In the rows, zero is written as 128.
Here are made-up elements, facts about them, and rows of numbers that follow some of those facts. Name the element behind each unnamed row.

Facts:
klifi -ρ-> b; zorak -ρ-> b; geku -ρ-> a
riple -ρ-> a; tidol -ρ-> a; gridri -ρ-> b
nebroror -ρ-> a; pibra -ρ-> a; guzu -ρ-> b
noros -ρ-> a; rodror -ρ-> a; vobun -ρ-> e
vefla -ρ-> b; buskesel -ρ-> a; flade -ρ-> e
buzek -ρ-> e; nabram -ρ-> b; trafla -ρ-> a
veklabri -ρ-> b; stali -ρ-> b; dagak -ρ-> d
skotruk -ρ-> a; brosapla -ρ-> b; flate -ρ-> b
kufa -ρ-> a; zuri -ρ-> a; dagrus -ρ-> a
plimon -ρ-> a; neles -ρ-> d; gredon -ρ-> a
guskam -ρ-> a; kluve -ρ-> a; staflas -ρ-> b
ketrol -ρ-> b; totra -ρ-> c; pleflu -ρ-> b
klukle -ρ-> a; kliflum -ρ-> e; sevifle -ρ-> c
pemoskim -ρ-> b; drodru -ρ-> d; skobruk -ρ-> f
gimon -ρ-> c; noske -ρ-> b; leda -ρ-> b
bestoklir -ρ-> f; kezon -ρ-> d; deskar -ρ-> a
zasa -ρ-> a; klifi -τ-> 540; zorak -τ-> 677
geku -τ-> 905; riple -τ-> 540; tidol -τ-> 540
gridri -τ-> 905; nebroror -τ-> 540; pibra -τ-> 677
guzu -τ-> 540; noros -τ-> 540; rodror -τ-> 540
vobun -τ-> 540; vefla -τ-> 905; buskesel -τ-> 905
flade -τ-> 540; buzek -τ-> 540; nabram -τ-> 540
trafla -τ-> 540; veklabri -τ-> 905; stali -τ-> 540
dagak -τ-> 540; skotruk -τ-> 540; brosapla -τ-> 905
flate -τ-> 540; kufa -τ-> 677; zuri -τ-> 540
dagrus -τ-> 540; plimon -τ-> 540; neles -τ-> 540
gredon -τ-> 540; guskam -τ-> 540; kluve -τ-> 540
staflas -τ-> 540; ketrol -τ-> 540; totra -τ-> 905
pleflu -τ-> 540; klukle -τ-> 540; kliflum -τ-> 905
sevifle -τ-> 540; pemoskim -τ-> 540; drodru -τ-> 540
skobruk -τ-> 540; gimon -τ-> 677; noske -τ-> 540
leda -τ-> 905; bestoklir -τ-> 540; kezon -τ-> 540
deskar -τ-> 677; zasa -τ-> 540; guzu -σ-> leda
guzu -σ-> dagrus; guzu -σ-> zorak; guzu -σ-> gredon
rodror -σ-> klifi; rodror -σ-> geku; rodror -σ-> gridri
flade -σ-> brosapla; flade -σ-> leda; flade -σ-> dagak
flade -σ-> bestoklir; flade -σ-> gredon; buzek -σ-> drodru
buzek -σ-> geku; nabram -σ-> skobruk; nabram -σ-> buskesel
nabram -σ-> geku; nabram -σ-> deskar; stali -σ-> tidol
stali -σ-> skotruk; flate -σ-> veklabri; flate -σ-> leda
flate -σ-> tidol; flate -σ-> geku; zuri -σ-> brosapla
zuri -σ-> kezon; zuri -σ-> pemoskim; zuri -σ-> noros
zuri -σ-> gimon; plimon -σ-> pemoskim; plimon -σ-> bestoklir
plimon -σ-> nebroror; plimon -σ-> kufa; plimon -σ-> trafla
guskam -σ-> bestoklir; guskam -σ-> vefla; guskam -σ-> noske
staflas -σ-> ketrol; staflas -σ-> zorak; totra -σ-> brosapla
totra -σ-> pemoskim; totra -σ-> noros; totra -σ-> zorak
pleflu -σ-> klifi; pleflu -σ-> riple; pleflu -σ-> kluve
klukle -σ-> brosapla; klukle -σ-> vobun; klukle -σ-> sevifle
klukle -σ-> deskar; klukle -σ-> kluve; zasa -σ-> noros

Known rows:
[ 98 164 106 142 131 138 132 119 132 187 114  86 157 144  98 111 172 142
 148 196 154 162 100 149 143 134 120 143 124 127 124 151 112 220 146 130
 131 145  91  97 105  74  85 102 141] -> flade
[ 88  91 115 120 108 178 143 131 112 133 123 139 156 143  92 119 163 140
 160 173 150 131  74 144 154 110 129 147 126 128 123 143 120 176 139 123
 187 137  91 103 108  93 107 114 131] -> totra
[ 89  89 160 116 108 143 140 129 111 142 108 134 158 122  73 116 161 143
 153 139 152 105  68 156 123 113 112 149 125 120 113 150 130 164 135 117
 153 146  98 111 110  87 102 113 128] -> zuri
[123  95 134 145 112 165 135 122 120 160 117 142 159 120 101 122 160 146
 169 100 156 126  92 159 139 113 129 137  95 161 121 149 126 170 118 136
 139 120 104  82 109  97  58 116 150] -> buzek
[144  81  71 106 106 133 122 145 118 143 118 134 160 124  76 112 163 143
 164 111 151  87  72 134 179 118 124 136 127 141 105 164 118 200 141 104
 164 124  95 102 125 108  61 115 143] -> staflas
[111 118 165 110 122 167 124 140 125 161 110 112 149 139  86 108 136 137
 177  46 123  96 104 152 151 108 135 136  97 146 109 150 122 147 122 133
 144 134 102  98 127 125  86 120 162] -> rodror
[144 142  94 138 122 138 147 135 147 107 104 107 160 134  60 109 167 145
 159 144 178  77  90 147 143 118 129 142 136 163 112 152 127 184 122 131
 133 141  93 103 108 131 115 113 135] -> plimon
[ 76 119  96 118 124 146 118 133 122 195 101 189 152 129 103 110 133 150
 141 120 159  81  86 153 160  91 131 153 111 145 117 158 128 114 140 124
 158 153  88 104 142 120  97 112 118] -> noros
[ 77 140  85 148 127 107 118 129 133 124 110 146 153 148  69 110 163 146
 170 109 153  76 106 168 181 114 119 152 182 160  98 159 123 157 120 129
 129 149 104  91 122 142  93 105 120] -> nebroror
[112 150 108 190 133 119 141 134 119 207 108 109 175 106  81 118 187 135
 143  58 139  98 108 147 190 113 131 143  94 148 119 153 125 176 133 115
 141 154 111 101 109 120  92 109 133] -> vobun
[ 85 131 120 116 120  94 120 133 114 144 102 109 153 110 112 123 173 142
 177  68 136  89  94 155 165 124 131 140  93 111 122 174 135 172 123 124
 172 144 106 122 122 109  64 113 116] -> kezon
[117 126  99 130 120 103 140 132 115 156  99 164 166 122  95 113 155 132
 153  55 178 156 100 151 164 130 134 145 152 102  91 166 124 127 148 118
 145 139  90  79 139 110  64  97 125] -> deskar
[ 81 169 112 136 112 164 108 158  85 180  97 166 156 134 107 109 165 139
 143 118 162 105 120 170 166 131 115 136 122 124 103 138 124 164 119 126
 166 118  93 108 138 127  79 107 134] -> riple
[133 184  97 140 138  99 131 142 152 157 109 105 177 104  90 122 122 140
 167 121 172  63  90 140 170 103 147 135 108 144 105 153 145 123 124 134
 132 127  86  97 134 136 105 113 126] -> trafla
[140 112  99 141 105 127 153 135  99 108 113 160 149 139  71 114 174 133
 150  95 175  93  99 153 173 138 113 146 109 140 137 157 127 161 129 136
 144 128 106 119 108 106 128 122 138] -> pemoskim
[102 127  79 126 115 133 127 125 106 148 129 132 164 121 116 120 159 141
 176 100 164  68  86 149 188 124 147 142 133 138 108 157 115 162 133 119
 168 134  92 106 121 127  62 109 136] -> zorak
[ 70 168 121 113 113 137 127 128 139 178 117 173 173 122 108 118 151 137
 153 154 156 138 113 151 161 114 129 151 134 121 106 160 114 157 118 121
 139 137 108 114 132 143  83 119 137] -> skotruk
[107  57  77 159 108 104 144 124 103 154 103 157 178 132  93 128 169 149
 170 162 145 116 131 155 192 114 126 128 125 120 111 148 126 148 123 123
 137 146  85 116 122 115  77 112 141] -> noske

Rows to name:
A row may be one of the elements named above.
[107  51  85 158 108 102 137 125 114 143 103 143 175 122  93 125 160 147
 175 136 139 123 123 148 186 111 125 130 137 128 114 147 126 147 116 127
 158 145  90 119 127 120  82 115 144]	noske
[ 84 174 100 145 117 156 107 151  82 169 101 158 158 129  99 112 180 138
 150 102 172 117 110 167 169 124 102 139 125 136 103 134 122 162 118 125
 171 117  95 113 141 123  81 109 134]	riple
[126 147 107 137 116 121 133 113 124 159 110 141 147 107 117 123 163 160
 156  89 172 130  97 165 175 132 116 142 139 183 114 150 137 152 112 131
 173 120 101  84  96 128  63 116 123]	drodru
[110 127 149 131 117 144 130 140 105 143 110 199 152 122  80 127 142 139
 171  98 162  75 112 153 151 102 135 134  75 160 112 169 122 159 110 141
 128 124 107  90 127 115  53 113 164]	geku
[103 179 124 145 132 145 138 126 132 172 112  73 153 140  89 110 165 142
 148 194 152 157  94 151 140 131 126 140 111 134 112 143 110 194 147 132
 138 143  96  99 107  73  84 101 145]	flade
[ 97  72 100 124 127 103 143 141 101 139 122 124 157 104  76 125 176 141
 161 119 164 144  87 166 141 107 104 148 111 111  95 159 129 139 130 130
 152 140  99  93 132 111  82 117 144]	gimon
[101  67  84 117 128 101 138 129 110 144 123 120 157 104  92 125 181 137
 152 154 166 156  89 163 139 107 102 150 101 107  83 152 127 135 122 125
 151 136  92  83 135 110  89 118 139]	gimon
[113 129 156 132 121 157 132 141  93 136 108 191 157 118  90 126 149 141
 172  70 167  81 115 154 164 102 130 136  75 158 111 169 120 146 112 142
 120 127 109  93 129 112  54 114 164]	geku
[ 81 169 134 107 115 132 123 133 152 171 115 178 169 123 104 117 146 138
 154 137 162 126 117 150 160 120 131 153 130 115 103 162 115 152 117 120
 128 142 108 113 136 136  75 117 136]	skotruk
[ 97  92 116 115 107 133 132 146 131 182 109  90 151 153  91 103 176 136
 164  74 136  78  95 158 149 117 102 130  91 115  99 141 126 162 119 131
 164 123  95 123 124 123  85 111 131]	pleflu
[137 149 104 139 111 132 127 108 132 174 116 145 143  96 121 123 156 161
 151  91 168 145  93 162 176 128 128 140 141 170 108 152 136 147 113 137
 169 116  99  91  91 121  68 115 127]	drodru
[106 188 116 131 128 124 134 152 119 177 107  91 156 159 119 113 166 147
 154 114 159  97 118 158 169 119 133 146 166 142  81 159 126 138 141 141
 150 142  98 105 134  93  91 113 147]	gredon
[ 90 110  86 131 106 140 133 129  99 126 127 130 158 121 127 122 168 139
 173 104 158  56  88 145 198 133 151 138 125 150 108 159 116 150 133 112
 174 133  93 110 115 133  60 107 143]	zorak
[104 118 163 118 116 145 124 130 126 151 108 118 150 140  66 105 137 136
 185  75 130  79 106 148 142 107 131 142 108 147 112 153 120 151 119 136
 150 135  99  88 125 120  77 118 163]	rodror
[107  99 113 126 112 132 137 143 126 191 111 124 151 152  92 100 169 138
 171  63 138  62  93 160 165 112 108 131 107 126  94 141 123 173 125 127
 164 123  96 123 121 135  83 112 131]	pleflu
[123  81 103 142 114 132 142 142 126 163  98 123 169 130  76 116 157 149
 168 148 168 156 102 138 173 119 124 149 140 120  98 155 116 183 124 129
 149 142  87 114 111 125  77 118 156]	guskam
[ 46 146 118 127 105 124 121 119 110 145 116 150 152 120  92 121 157 134
 164 133 136 139  91 145 134 133 126 140 139 125  94 139 126 174 143 132
 123 135  97  98  90  88  88 104 143]	brosapla
[147 178  76 131 125 138 130 140 144 170 110 125 153 107  64 115 170 150
 172 152 171 140 137 150 141 142 126 154  95 149 102 163 120 183 140 129
 133 135  88 115 106 109  78 111 139]	bestoklir
[106 108 104 113 115 131 134 136 124 194 111 104 145 148  98 103 173 139
 169  81 144  72  95 157 156 118 109 136 110 113  94 137 121 166 125 135
 155 124  93 122 127 131  86 112 137]	pleflu
[107 147  78 119 126 152 137 140 122 182 119 107 152 150 122 111 175 149
 167 142 155  92  82 153 221 121 121 137 106 109 102 153 123 163 122 120
 140 136  93 101 121 101  66 102 146]	guzu
[ 65 132  41 151 115  94 123 120 126 202 102 189 153 132  92 118 177 132
 163 118 173  77  90 146 160 135 130 149 108 133 112 151 131 130 123 145
 153 142 101 118 138 106  80 111 161]	veklabri
[117 109 124 142  98 134 155 104 136 137 107 178 160 124  92 116 167 144
 143  95 137  79  84 157 178 122 134 138  84 105 106 156 114 169 117 135
 103 106  90  96 127  85  54 112 152]	nabram
[100 106 129 144 118 142 158 128 126 170 100 140 164 127  91 114 149 137
 155  84 157 111  83 146 162 116 121 142 126 112  77 148 123 189 141 117
 137 136 111 111 113 102  65 105 130]	klukle
[ 94 140 106 120 117  83 126 133 104 127  98 167 153 135 102 109 185 144
 134  71 179  84 112 143 129  99 145 130 119 144 105 158 129 153  99 119
 132 147 100 102 109 120  99 110 150]	kufa
[141 124 139 150 111 164 137 122 118 163 115 149 159 129  97 123 157 151
 168 109 164  88  91 161 159 117 126 135  92 180 129 150 127 189 111 132
 131 126 104  86 115 100  69 112 146]	buzek
[ 77 110 102 134 122 137 141 129 144 154 105 204 150 125 108 109 164 134
 170 160 159 106  91 160 179 118 125 137  65 142 118 158 129 169 118 142
 127 141  90 103 130  93  67 110 172]	flate
[ 89 143 130 111 104 132 125 135 167 159 120 178 166 131 119 113 162 132
 157 189 147 124  99 151 164 127 123 150  98 109 103 157 123 207 123 128
 118 141  95 109 128 124  55 120 143]	stali

Now the same elements, written a new way:
Some rows with their names:
[142 119 166 104  57 151 127 104 163  85 150 124  99 116 150 159 142 172
 126 122 137 108] -> klifi
[151 111 137 157 128 109 157 106 106 110 103 119 169 122 101 111 111 132
 134 125 184 125] -> neles
[113 121 116 148 123 129 158 120  92 106 127 176 140 119 157 106 129 119
 125 131 122 133] -> kliflum
[180 144  62 113 136 132  70 149 127 118  98 129  53 157  33 193 129 107
 128 109 217 136] -> guzu
[153 114 165 111  70 141 137 125 146  94 123 136 103 118 149 178 148 169
 127 124 164  99] -> gridri
[137  96 125 102 126 103  88 187 146 108 135  66  45 129  28 171 131 118
 124 118 234 139] -> nabram
[141 110 172 104 144 139 141 119 158  86  71 118 162 123  63 145 107 123
 132 134 154 121] -> geku
[131  99 178 124 137 122 124 156 151  65 150  83 120 121 139 154 134 136
 127 121 164 138] -> deskar
[119 127  82 129 111 128 125  89 123 159  99 110 130 122 129 128 133 149
 128 126  73 111] -> noske
[101 144 164 127 118 140 106 101 145 145 187 109 163 129 171 121 125 137
 128 130  51 151] -> kluve
[101 132 173 110 139 143 145 137 158 102 140 158 157 122 184  95 126 115
 127 141  70 136] -> nebroror
[ 93 143 161  99 171 124 143 183 169 127 159 164 121 112 159  61 114  87
 126 150  72 148] -> plimon
[112 120  81 125 111 130 122  94 113 163  96 104 135 119 133 129 134 153
 127 125  77 116] -> vefla
[140 112 100 134  94 141 130  96 121 122 105 114 175 110 148  89 131 123
 135 132 112 157] -> noros
[106 143 109 118 123 133 104 150 109 189 160 132  43 161 135 135 145 100
 124 104 113 100] -> stali
[133 118 153 153 146 106 150 130 121 118 130 120 143 170 117 150 149 135
 132 122 127  90] -> sevifle
[138 143  99 161 104 108 138 150 101 201 164 146 129 138 185 164 154 165
 122 130 174 121] -> brosapla
[162 110  87 109  64 129 128  76 139 141  84  89 137 158  84 154 121 114
 137 105 168 105] -> veklabri

Which element is each row?
A row may be one of the elements named above.
[135 118 167 107  58 152 123 108 160  87 146 117  96 115 162 174 143 172
 128 121 138 105]	klifi
[142 119 172 112  58 151 130  98 152  95 148 121 101 113 169 163 145 171
 126 124 133 113]	klifi
[ 91 133 185 139 159 159 138 139 123  89 147 161 125 119 209 114 142 136
 124 126  66 110]	skotruk
[122 143 136 136 170 142 108 157 126  57 124 156 135 109 138 118 128 145
 127 136  82 147]	gredon
[139 107  94 135 173 114 162 114 100 162  61 173 139 146  35 128 103  81
 130 144 234 115]	buzek
[ 80 131 177 131 159 160 138 138 127 106 152 157 124 114 215 119 139 135
 121 123  67 111]	skotruk
[136 119 156 154 140 113 152 127 132 104 128 124 141 162 107 153 148 141
 134 122 133  81]	sevifle
[103 137 166  94 131 155 125 127 143 121 146 148 130 148 179 126 139 108
 131 109  50 107]	tidol
[111 154 188  86 134 141 113 173 166 107 177 122 110  99 119 119 117 145
 123 145  73 146]	rodror
[156 131 106 120 104 152  99  84 131 173 118 113 108 150 143 228 135 122
 123 105 220 115]	zorak
[ 90 118 110 135 139 108 160 125 120 151 114 165 145 116  90  68 130 137
 129 148  45 118]	bestoklir
[137  92 124 110 126 101  89 183 136 111 135  65  41 131  35 174 133 123
 124 116 226 135]	nabram
[128 122 131  90 171 108 125 151 159  77  93 110 125  93 121  92 114 123
 134 134  62 107]	guskam
[134 131 157 121 153  94 100 171 149 166 193  78 114 134 134 145 137 125
 124 127 175 151]	klukle
[ 91 118 170 131 148 140 116 155 145  67 137  99 132  97 138 108 122 142
 124 133  95 149]	buskesel
[ 93 120 114 133 141 107 163 124 116 151 113 169 148 122 102  67 133 136
 130 148  45 114]	bestoklir
[121 136 123 137  90 130 153 128 123 185 130 165 121 130 204 137 144 130
 123 135 136 124]	pemoskim
[142 118 166 159 133 115 175 148 133  81 123 141 145 134 129 136 152 153
 132 125 113  79]	gimon
[138 135 150 127 152  92 104 165 152 163 208  83 116 135 142 139 136 124
 127 124 178 141]	klukle
[147 137 114 127  82 131 101  85 142 151 162  57  95 123  97 121 110 147
 123 123 177 132]	pleflu
[186 129  65 158 179  86 157 195  79  72  70 158  97 116  44  95 111 107
 128 134 223 119]	flade
[147 119 167 150 138 118 174 145 129  91 136 154 140 142 131 140 152 152
 130 129 114  75]	gimon
[160 116 130 171 138 100 161 136  91  79  93 126 155 118 120 112 116 147
 135 131 195 127]	dagak
[145 120 170 100  61 151 122 104 158  89 149 123 104 107 163 172 144 173
 125 122 134 108]	klifi
[151 104 175  96 141 135 142 115 160  91  82 119 161 129  74 143 108 130
 132 135 156 125]	geku
[115 142 139 124 154 159 108 130 136  94 123 135 143 118 152 117 125 133
 126 130  94 155]	dagrus
[124 158 116 145 129 104 131 182 120 200 183 137 144 104 197  80 130 129
 121 147 114 161]	zuri
[113 121 109 158 130 116 152 111  90 147 151 156 151 136 157 123 133 115
 126 130 147 129]	vobun
[153 133 110 125 107 155 105  78 131 164 117 120 112 149 140 227 133 122
 121 102 226 111]	zorak

